(in the rows, 128 means zero)
Each row is followed by its class.
[113 122  91 167 123 112 171 157 136 132 171 120 131 173 175 139 133 140
 120 186 106  72  88  95  90 129  60 136 134  88 137 106 119 133 113 121
 119 143 149 128 151 177 162 130 102 100 113 186 105 131 139 179 120]	Putu
[120 126 134 136 138 144 113 156 130 118 129 133 117 161 137 149  81 131
 114 146 101 179 129 114 158 138 100 100 119 154 126  50 100 136 164 134
 149 100 205  83  93 101 155 120 141 122 127 154 181 109 135 133 142]	zemi
[ 94 136 112  97  66 129 146 112 101  77 125 131 173 114 126 138 137 144
 127 137 127 135 124 130  91 184 162 118 146 116 133 125 151 153 172 119
 121 147  94 149 153 227 165  80 177 124 212 117  99 144 121 159 110]	zan
[143 143 117 205  95 121 176 131 118 140 145 103 113 163 136  96 158 145
 111 174 139 134 113 139  67 130 159 126 175 149 151 156 157 120 121 134
 149 117 147 109  86 203  97 103 192 164 144 144 122 139 135 147 114]	Putu
[140 132 130 210 105 141 169 131 106 164 139 102  97 148 162 110 181 130
 107 173 132 124  97 144  77 133 165 137 156 151 147 153 166 115 107 134
 123 117 127  95 122 178  91  99 175 173 163 114 121 137 125 147 115]	les
[139 134 130 206 102 140 171 127 107 167 139  98  99 142 161 114 188 125
 111 172 123 128 105 142  79 123 179 131 159 163 146 148 161 113 104 131
 130 112 128  97 120 160  87  96 178 176 166 112 120 132 131 147 117]	les
[105 138 103  91  63 130 152 124 109  74 110 137 169 139 102 128 128 155
 102 139 129 120 115 124  98 167 146 122 123  90 134 127 153 148 166 124
 123 140  80 158 171 214 131  87 155 140 225 128 107 140 123 144 112]	les
[125 124 129 142 133 131 178 145 108  83 149 114 126 150 112 116 149  98
 147 139 102 138 135 108 142 153  84 134  68 128 150  59 147  94 141 118
 120 152 127 124 125 171 165 140 123 163 144 122 101 111 131 149 112]	ren
[113 129  89 164 129 124 168 155 133 137 169 127 134 150 167 122 142 128
 128 198 102  55  71  89  96 131  71 138 119  72 141 114 136 147 113 123
 112 133 138 125 156 184 157 134 102 115 115 186  98 121 137 187 117]	Gel
[ 95 130 122 133 150 122 181 173  86  79 144 125 129 117 123 122 124  96
 166 153 117 111 126 106 135 119  95 140  76 144 132  46 122  88 127 126
  98 132 136 106 138 154 171 140 149 172 160 118 100 101 123 140 122]	pivim
[117 135 135 205  88 159 169 120 115 169 145 121  88 128 158 141 182 128
  88 171 109 115  98 149  67 125 178 121 156 159 141 152 155 114 103 142
 127 108 140  88 121 199  94  73 192 174 172  92 121 151 123 143 110]	nefem
[131 140  99 167 121 112 168 145 145 135 156 132 134 177 132 152 140 129
 123 152 116  70  70 102  90 146  44 130  74  67 137 124 141 136 125 103
 108 145 127 125 127 186 198 121  93 126 161 209 116 115 117 192 107]	ren
[ 98 141 121 142 170 127 172 169  85  99 143 117 127 124 135 106 132  89
 162 164 100 101 124 102 155 111  98 150  96 120 124  46 146 119 118 127
 116 146 122 119 140 143 169 135 139 171 131 112  95 102 138 141 122]	Gel
[109 125 118 114 129 147 108 151 146 100 114 162 110 165 138 157  58 135
  97 154 104 140 118 108 164 131 103  86 131 153 133  62  99 122 137 129
 145 102 191  99  90 107 135  96 144 108 188 131 172 121 124 114 133]	nefem
[ 99 124 121 126 140 127 176 169  82  91 150 107 120 141 124 116 134 100
 153 163 129  99 131 126 158 130  97 139 104 140 127  54 143 106 138 121
 122 141 147 109 126 162 182 143 136 169 143 119  90 112 135 138 131]	pake
[129 128 121 210  99 148 163 137 115 158 154 115 106 102 154 119 180 122
 119 174 113 137  95 158  66 122 179 134 152 174 138 142 144  96  96 144
 112 113 136  90 133 187  93  98 198 163 157 105 122 147 116 156 108]	pivim
[ 89 143 125 132 147 126 175 162  89  88 156 120 118 141 131 122 122  96
 166 151 113 106 129 110 141 113  80 158  94 130 123  45 153 105 128 121
 126 138 140 105 137 134 162 130 151 168 125 111 106 106 134 143 120]	maru
[126 118 110 121 138 130 117 155 138  81 110 155 118 131 129 144  73 131
 114 155 110 152 126 120 152 126 100  92 116 152 121  50  75 117 131 128
 132 112 198 102 100  96 136 110 152 100 179 143 180 112 117 117 133]	pivim
[ 91 136 120 130 151 124 181 164  88  91 150 106 124 149 144 118 136 101
 151 151 107 116 143 111 149 113  88 154 114 134 131  48 148  97 129 129
 122 147 131 117 145 156 162 138 133 155 139 122  91 113 145 137 122]	Putu
[121 121 116 126 149 132 119 151 136  92 110 147 120 149 135 134  67 133
 114 157 107 141 126 106 171 132  94  97 108 122 119  70 102 146 137 134
 134 116 175 112 104 104 135 108 149 104 154 145 173 109 126 117 130]	Gel
[134 144 139 204  94 169 172 120 122 157 158 100 106 129 150 128 187 112
 115 168 105 141  95 152  96 129 155 130 155 160 146 152 177 108 105 134
 135 109 125  93 129 184 107 108 187 175 159 121 124 142 114 164 101]	ren
[ 98 134 127 123 144 128 177 173  91  87 150 109 128 150 129 115 140  89
 152 158 125 125 133 119 129 115  84 143  87 137 143  64 139 112 136 137
 117 134 136 112 140 168 173 126 140 168 143 106 100 105 134 139 118]	kupu
[137 133 113 206  88 137 175 129 113 132 157 101 102 150 130  99 168 143
 117 192 156 119 103 157  84 142 150 122 188 154 149 159 165 131 125 137
 154 112 161  94  84 199 108 106 179 175 170 147 118 139 122 157 118]	pake
[ 95 143 101  87  67 145 143 123 107  80 122 129 176 129 123 142 130 150
  96 141 111 120 130 131  97 157 150 123 142  98 128 119 148 144 168 121
 122 159  77 159 191 234 129  86 172 121 193 130 100 160 136 151 112]	Putu
[ 76 130 112  78  61 133 145  99 118  88 119 148 154 124 112 153 119 154
 102 136 108 139 116 126  74 176 161 101 139 114 146 131 165 149 177 132
 103 131 103 154 140 243 143  64 183 126 198 100  90 158 119 151 116]	nefem
[137 123 124 138 147 125 130 157 123 114 114 133 116 160 144 142  79 140
 114 172 108 154 115 107 151 133  96  93 123 128 136  60  90 135 137 127
 166 114 198 106  87  89 146 110 141 120 152 155 184 107 129 109 140]	les
[ 95 123 133 137 157 113 175 170 101  87 155 112 132 137 119 125 148  95
 162 152 123 112 135 104 154 102 109 153  82 135 123  70 141 106 123 114
 101 139 121 127 129 159 177 133 125 170 146 104  99 103 130 135 126]	nir
[122 119 125 117 133 143 109 161 142  93 112 146 113 165 138 141  78 134
 105 143 107 168 135 122 167 138  99 106 115 146 123  56  97 126 157 134
 148 104 189  98 109 109 144 117 126 104 167 146 173 107 130 128 135]	zemi
[ 97 134 127 124 151 127 180 166  96  86 143 108 123 144 129 117 145  84
 147 150 120 118 139 113 138 105  93 142  91 138 139  59 133 112 133 135
 118 143 138 107 128 157 177 127 137 165 141 108  99 108 134 137 116]	kupu
[148 148 122 207  91 142 182 119 133 143 151 104 109 144 122 103 162 136
 124 176 131 139  98 140  77 128 141 118 150 140 159 161 170 118 122 129
 158 108 142 118  87 196 120 108 197 188 164 148 122 129 115 157 102]	ren
[143 122 128 149 145 122 128 158 122 118 122 142 114 166 144 144  75 142
 111 162 107 160 120 107 144 147  99  98 115 144 146  53  92 139 144 131
 157 112 192 100  90 103 138 104 136 129 150 155 180 108 133 111 139]	les
[136 133 112 199  90 126 182 127 110 136 151  95 104 141 117  97 161 145
 120 181 158 120  99 155  82 145 155 121 174 141 145 163 172 129 123 137
 154 111 163 103  78 212 120 104 188 178 163 143 121 138 120 151 124]	pake
[129 118 123 133 151 149 122 166 116 115 135 137 120 156 143 151  71 126
 118 179 113 149 117 121 159 151 102  95 134 155 132  53  87 136 157 124
 161 121 199  95  95 108 163 115 139 123 137 156 174 120 126 116 144]	pake
[109 143 111  84  59 164 149 107 125  73 126 135 176 122  99 148 133 139
 110 132 103 130 115 129 114 163 136 110 119  94 133 122 161 147 179 121
 124 141  73 164 187 218 149  99 175 146 212 143 107 150 119 158  99]	ren
[ 97 130 113 128 152 120 176 170  89  86 141 124 126 109 119 117 127  99
 165 151 120 113 124 115 136 109  97 151  80 139 127  50 131  89 128 128
 103 132 140 116 140 139 167 143 138 170 160 117 102 103 122 138 126]	pivim
[123 139 121 210  82 133 171 121 119 151 149 120  98 156 128 112 155 146
 108 177 138 117  96 138  54 129 156 115 162 138 157 165 158 124 118 141
 142 102 156  98  81 205 102  87 193 179 168 122 121 138 122 145 110]	nefem
[115 108 121 130 129 124 181 162  89  78 157 112 121 138 124 110 159 107
 138 159 120 117 131 125 144 164 107 141  97 130 143  49 136  97 139 134
 122 155 136 116 138 189 156 134 114 154 148 118  87 114 143 138 128]	pake
[ 96 138 107 105  67 115 146 108 106  76 129 134 167 120 120 137 131 150
 125 126 133 139 126 129  80 190 156 114 134 110 130 132 151 154 177 117
 115 146  90 153 147 233 165  75 172 122 216 128  96 140 122 163 114]	zan
[126 118 109 117 137 126 115 161 138  85 111 151 120 141 129 147  66 136
 116 157 118 156 119 121 151 135  92  92 103 156 124  56  79 114 132 129
 122 112 197  97 100 105 135 109 154 103 185 146 178 109 120 123 135]	pivim
[109 137 102 159 127 112 162 150 128 136 163 135 134 170 146 154 128 130
 136 162 122  67  70  98  73 136  54 150  90  66 124 108 136 137 122 105
 116 148 136 117 137 178 179 112 111 123 129 189 129 109 128 181 117]	maru
[130 133 130 221  89 148 161 134 106 166 153 107 112 123 164 119 186 124
 122 166 132 126 109 150  78 137 186 139 158 164 141 160 155 119 108 132
 133 119 127  98 123 196 115  91 193 171 162 112 124 135 125 158 115]	zan
[136 130 135 145 134 146 131 151 142 110 142 136 123 159 133 159  88 121
 122 167  93 168 122 109 153 140  76  86 107 143 148  58  92 132 154 123
 167 121 192 107  95 113 164 115 159 133 147 159 175 110 117 126 120]	ren
[113 123 103 156 112 130 166 152 139 134 170 124 133 162 170 134 145 131
 126 185 109  79  76 102  90 135  67 140 127  95 142 102 125 128 129 125
 121 116 148 114 147 180 176 148  90 113 122 182 104 115 138 190 113]	zemi
[134 136 123 196 101 160 168 129 119 151 151  99 115 135 167 113 186 101
  98 182 126 134 109 153  58 115 170 133 168 174 153 152 166 124 109 143
 128 105 137  90 127 199 102  93 193 165 141 103 122 144 125 156 101]	kupu
[123 129  95 155 135  91 168 147 129 139 156 125 128 184 158 150 138 137
 114 159 121  82  81 108  77 143  60 144 105  77 123 115 128 125 119 112
 103 159 134 127 130 181 177 120  93  98 137 191 112 122 137 178 118]	Putu
[ 90 127 100  87  68 132 146 121 109  66 131 130 161 119 113 131 128 149
 103 149 130 125 121 145 103 184 146 113 152 116 127 118 162 149 176 123
 123 136 109 137 156 242 152  89 163 119 204 127  86 157 120 154 118]	pake
[105 144 101  92  71 129 142 121 110  81 112 136 171 132 110 131 128 150
 112 134 126 124 121 124 104 167 148 124 128  95 138 125 163 149 167 125
 124 144  72 160 174 208 136  85 162 141 215 125 102 142 126 146 120]	les
[120 128 123 205 101 148 175 127 109 152 149 113 107 106 150 115 171 128
 129 171 127 131  89 151  58 121 176 131 149 156 135 148 149 104 109 144
 100 106 137  97 134 191 101  97 205 168 175 113 120 143 115 150 112]	pivim
[135 136 138 217  95 148 164 130 104 165 151 112 111 118 169 124 190 119
 118 161 136 127 108 154  73 142 190 142 153 157 135 160 158 119 105 138
 128 115 121  96 134 186 112  88 204 173 158 112 126 133 124 154 118]	zan
[ 94 132 105  91  77 134 141 132 118  73 141 130 176 121 105 141 141 143
 108 139 114 118 128 129 105 149 155 131 119  96 126 123 151 148 171 125
 101 163  65 166 188 227 136  84 155 131 201 121 100 148 124 158 109]	nir
[129 125 127 129 132 134 109 163 130 100 115 150 135 165 144 148  78 133
 122 140 119 154 135 109 160 159 113  97 112 152 128  67  84 130 139 124
 148 122 176  98  98 107 155  92 155 105 179 158 180 104 137 126 130]	zan
[ 87 135 124 125 144 126 176 162  91  92 147 123 120 139 123 111 125  96
 168 150 115 104 125 114 140 109  82 162 100 122 123  51 157 103 131 121
 127 135 137 112 131 136 162 141 151 166 115 110 109 101 129 141 125]	maru
[122 138  94 166 140 104 161 160 126 148 154 134 141 162 146 140 138 128
 118 172 108  65  62  91  76 143  79 145  80  55 124 119 134 150 113 115
  99 148 127 124 143 189 181 112  95 119 129 196 113 114 134 185 114]	Gel
[128 126 127 145 142 127 123 160 125 110 132 141 119 176 147 157  72 141
 110 158 110 164 136 111 147 144  84  97 118 146 130  62  84 138 154 125
 156 122 198  99 103 114 146 107 150 114 135 159 179 123 131 116 139]	Putu
[102 133 102  75  62 149 139 126 104  79 129 138 176 127  99 138 124 147
 104 144 133 115 118 143 114 180 150 117 145 105 133 127 159 155 177 127
 128 145  87 157 176 239 146  92 167 139 208 139  95 159 126 152 121]	pake
[111 138  97 155 129 108 159 148 133 138 161 137 132 170 147 147 127 132
 135 160 123  67  67 101  73 137  63 153  97  74 122 112 141 135 117 105
 115 145 139 114 136 171 173 109 107 116 136 189 123 116 132 184 115]	maru
[ 92 131 104  99  65 125 147 111 101  83 127 134 165 121 121 131 136 147
 119 132 124 131 126 132  85 186 156 123 137 110 131 120 154 151 178 116
 112 150  95 149 156 239 165  84 168 121 205 119  92 144 124 166 114]	zan
[129 112 130 147 157 136 119 165 134 113 150 134 124 154 141 142  80 128
 122 171 106 160 124 111 152 119 105 104 115 148 129  59  92 133 146 128
 135 120 181 109 101 110 143 113 143 126 134 147 175 111 130 120 140]	nir
[102 120  92 152 115 134 161 148 142 144 167 133 128 153 180 154 138 126
 113 199  98  55  72  94  85 118  74 132 133  97 154  99 133 124 109 130
 120 125 156 117 138 183 165 126 105 117 130 164 100 121 135 173 109]	nefem
[111 123 103 151 109 130 167 151 138 139 165 123 131 166 162 130 150 140
 122 175 115  81  76 104  90 141  62 139 113  84 139 107 130 132 140 124
 115 116 150 112 150 187 174 141  86 115 134 190 105 114 142 188 114]	zemi
[141 149 115 198 101 132 172 128 124 141 156  99 107 158 128  88 162 127
 110 174 153 137 104 146  57 123 156 128 169 156 164 156 161 132 124 144
 143 117 156  98  81 213 108  92 192 172 148 134 119 137 130 159 106]	kupu
[ 94 148 107  78  62 148 142 112 111  70 129 144 170 127 109 143 122 143
 116 135 117 123 120 131  94 163 141 137 130  92 125 119 163 145 173 128
 132 148  84 150 188 215 121  84 182 134 185 121 113 151 131 150 106]	maru
[134 125 122 125 146 140 123 155 124 106 131 130 120 165 147 151  86 110
  98 173 108 168 128 120 134 126  95  94 129 161 147  56  90 142 159 133
 153 115 200  92  91 108 145 107 146 115 130 137 179 114 126 124 131]	kupu
[ 98 114 135 135 132 125 174 155  92  88 147 113 120 149 116 112 164 112
 138 132 108 159 140 117 124 159 100 154  76 130 141  56 143  95 152 134
 116 135 136 107 132 195 159 129  99 153 141 116  97 101 146 153 120]	zemi
[ 93 137 124 136 162 125 174 160  93  97 135 114 123 128 130 107 133  92
 161 159 110 100 129 100 154 107 102 148  89 123 125  58 149 121 126 127
 108 147 130 116 130 152 164 138 141 174 140 119  93  98 138 143 130]	Gel
[136 132 113 204  97 132 179 133 101 141 152  95 105 148 127 103 158 141
 115 185 151 127  99 151  84 143 154 121 182 149 152 158 172 126 129 138
 153 104 150  94  82 207 114 108 185 180 162 147 120 134 121 150 116]	pake
[114 115 122 132 130 122 180 152 103  74 149 116 122 155 121 107 158 101
 138 145 125 142 145 120 104 151 100 145  73 133 155  70 129 107 149 143
 114 150 134 111 132 191 152 116 123 150 133 106  99 110 141 139 111]	kupu
[124 131  97 172 125 109 149 165 123 153 152 133 149 166 158 148 139 125
 122 158 124  63  79 100  77 150  77 149  99  88 129 113 120 136 111 102
 114 152 131 113 127 179 196 115  98 113 143 196 126 101 132 191 118]	zan
[124 121 109 114 142 134 119 161 134  86 110 154 119 134 139 150  70 132
 117 154 106 157 122 117 156 135  96  93 119 153 128  50  84 116 130 135
 140 106 196  90 108  99 146 108 157 102 187 150 176 116 113 122 130]	pivim
[ 86 139 119  87  68 130 147 112 117  76 127 138 159 124 116 131 135 153
 111 125 122 155 121 138  88 187 149 120 125 117 135 127 167 146 194 134
 109 121  99 138 159 252 154  87 161 126 195 124  81 153 130 167 115]	zemi
[ 93 118 129 134 161 121 170 165  98  92 147 106 128 126 124 114 149  93
 161 149 114 110 139 110 154  98 109 156  89 129 125  58 145 105 129 121
  96 152 119 125 129 150 169 141 119 165 136 105 101  99 130 139 137]	nir
[ 91 142 106  95  83 126 156 102 109  70 122 138 164 106 115 128 125 144
 122 143 105 129 113 125  96 172 155 115 130  85 126 125 170 164 169 138
 105 138  79 156 163 240 141  81 180 126 194 124  89 150 128 156 109]	Gel
[141 151 126 202  91 147 177 119 133 141 155 100 111 141 128 104 167 134
 126 180 137 135  93 141  84 128 133 118 157 144 156 166 178 121 121 124
 152 108 148 114  85 189 120 111 192 183 165 145 124 136 110 161 101]	ren
[ 95 122 124 124 140 125 176 165  85  76 143 109 118 143 115 120 142 102
 146 150 134 102 136 122 168 130  90 139 105 130 125  61 147 109 135 122
 122 142 144 109 121 171 178 142 127 165 155 128  96 108 130 136 132]	pake
[118 123  93 165 114 105 179 149 138 142 169 122 136 173 175 137 152 136
 125 185 114  67  84 100  81 133  64 136 130  80 143 107 124 133 119 121
 118 145 151 126 144 176 164 132 110 105 117 185 101 126 140 177 125]	Putu
[129 121 119 139 144 129 121 165 120 115 127 144 122 132 136 156  77 130
 119 168 102 165 114 114 134 134  98  99 115 156 137  45  77 122 146 131
 138 122 204  92  97 108 143 116 157 125 151 145 181 111 115 122 139]	pivim
[128 140 126 222 105 148 174 128 113 160 154 109 103 128 153 110 183 120
 114 179 120 118  91 139  75 130 188 137 145 137 133 153 168 133 105 142
 110 116 121  94 135 191  94  90 199 176 147 115 114 138 127 159 114]	Gel
[ 98 130 107 105  65 116 145 113 104  78 124 140 172 120 126 131 137 154
 129 133 127 132 130 130  77 190 157 117 136 105 137 129 152 157 176 121
 116 142  90 158 153 234 162  75 171 118 206 122  92 142 126 159 110]	zan
[ 94 132 107  87  82 120 153 110 101  77 118 126 160 123 123 130 137 148
 111 142 110 138 119 127  95 174 147 124 144 109 143 113 174 144 170 124
 116 137  94 152 155 236 139  88 150 123 207 122  90 148 130 152 110]	les
[126 125  89 151 130 110 160 156 121 131 160 125 132 171 150 150 137 129
 114 176 137  55  70 118  94 154  59 133 114  84 130 112 137 137 120 105
 112 144 138 112 126 192 194 122  88 113 157 204 107 118 127 187 122]	pake
[138 124 126 158 139 135 116 156 123 119 134 144 122 154 152 148  78 130
 117 156 116 164 125 115 144 153 106 100 120 155 128  59  83 137 148 125
 154 121 193  95  85 104 161 105 158 122 138 155 185 106 133 128 142]	zan
[134 124 124 128 152 140 118 156 132 111 135 134 120 151 150 150  88 108
 112 171 106 168 133 122 140 118 101 102 130 157 145  54  88 141 157 140
 162 124 204 100  93 100 149 110 153 118 116 139 178 118 127 123 137]	kupu
[130 146 130 207  93 137 174 124 117 146 150 106 105 154 129  97 168 142
 115 162 149 154  99 144  67 140 159 131 158 144 148 160 167 122 146 141
 142  95 143  94  93 206 113 105 179 183 163 141 118 128 130 161 115]	zemi
[107 119 121 141 133 108 184 155  94  81 150 120 127 163 126 113 152 115
 140 135 115 142 150 108 120 153 104 148  83 121 142  58 135  98 135 129
 117 148 134 120 139 178 152 119 120 143 139 118  91 116 147 130 120]	Putu
[ 94 124 114 132 145 122 172 165  88  84 139 124 128 108 119 114 124 105
 172 156 124 114 123 120 136 109  91 146  79 135 125  50 128  92 128 126
  97 131 141 118 132 142 170 146 145 168 157 107 106 103 120 136 128]	pivim
[114 130  91 161 115 115 163 148 139 129 171 131 129 167 165 137 134 133
 142 185 114  61  75 103  87 127  49 143 121  86 139 108 139 135 121 118
 123 137 149 122 140 166 153 128 105 116 118 180 120 116 138 182 114]	maru
[121 123  92 174 111 109 160 154 128 137 158 127 144 162 173 136 144 132
 139 175 124  57  82  99  84 153  72 135 117  89 143 115 122 143 123 114
 110 145 138 121 134 183 189 128 100 109 138 184 114 108 135 189 123]	zan
[111 127 126 153 140 116 182 156  85  80 148 122 128 144 122 106 157 101
 150 150 102 121 136 100 124 156 113 145  69 100 144  63 143 117 130 139
 109 155 116 119 144 194 149 117 131 162 138 119  90 107 145 143 114]	Gel
[ 92 146 110  89  62 148 142 124 110  82 126 134 170 127 104 135 133 146
 101 129 111 147 120 138  94 166 155 130 123 100 123 114 158 142 194 134
 122 134  81 147 182 234 146  91 162 141 204 132 104 144 134 163 111]	zemi
[131 150 127 206  93 129 178 133 120 142 148 100 107 145 131  95 155 143
 114 169 145 148 100 145  63 130 156 129 157 145 148 156 162 124 143 152
 144  96 143  95  89 202 112 108 185 185 156 142 120 119 128 155 112]	zemi
[106 120 124 109 127 149 108 148 145 106 115 164 112 164 136 162  63 138
  99 151 104 143 123 108 163 132  98  88 125 144 133  62  95 124 136 131
 146 109 192 103  91 110 136  95 151 107 179 130 171 119 127 114 132]	nefem
[110 144 107  91  51 152 142 115 126  73 123 140 181 130  96 139 131 144
 113 131 109 126 117 131 108 168 137 112 109  94 142 130 160 146 176 118
 123 141  73 164 178 225 148  95 163 137 211 133 102 152 118 153  95]	ren
[123 109 138 140 156 124 118 163 133 114 145 135 128 148 139 157  85 125
 122 166 108 156 130 112 151 123 105 108 113 148 131  67  90 141 146 131
 131 125 186 109  99 109 142 110 141 120 129 140 175 111 122 121 143]	nir
[ 96 144 112  90  61 138 142 116 111  72 131 150 171 133 102 139 124 147
 119 135 127 124 111 137  85 164 146 135 123  88 124 126 163 151 168 126
 118 147  84 159 180 215 120  73 179 138 198 118 113 150 126 151 109]	maru
[107 128 134 134 129 134 174 161  98  84 149 118 123 154 125 109 152 107
 137 140 108 148 136 111 121 161 114 148  76 133 142  48 135  93 152 133
 120 138 139 101 140 187 160 128 117 158 143 123  95 107 151 155 123]	zemi
[ 82 137 125 122 139 139 173 159  93 103 146 124 116 131 134 132 130  93
 136 161  95  98 125 105 139 105 108 142 119 144 142  43 145  97 126 131
 128 134 141 108 124 149 160 129 142 173 151  99  92 110 132 137 121]	nefem
[142 152 118 219 105 120 175 123 116 140 147 109 113 140 126  89 160 138
 128 181 143 119  96 132  68 139 157 127 149 126 145 171 168 143 120 139
 137 115 137 111  96 210 100  98 189 184 157 140 123 129 129 151 112]	Gel
[112 132 105 162 121 110 159 157 131 135 154 133 129 185 144 149 143 140
 113 150 127  88  70 109  76 153  64 141  80  72 129 116 136 135 138 114
  92 124 133 110 135 199 191 115  80 114 149 197 115 107 133 196 119]	zemi
[127 126  91 157 136  96 165 155 125 145 144 131 129 179 149 142 140 132
 108 156 118  75  78  96  86 150  57 142  97  83 142 110 138 135 119 110
 113 147 128 123 131 184 182 115  75 120 160 186 115 111 128 174 115]	les
[115 133 133 207  85 164 160 126 113 178 144 115  99 131 157 133 181 121
  94 177 105 114  98 143  62 121 197 128 168 164 151 150 163 110 100 139
 128 114 142  88 121 201  87  79 199 176 161  90 117 151 124 152 118]	nefem
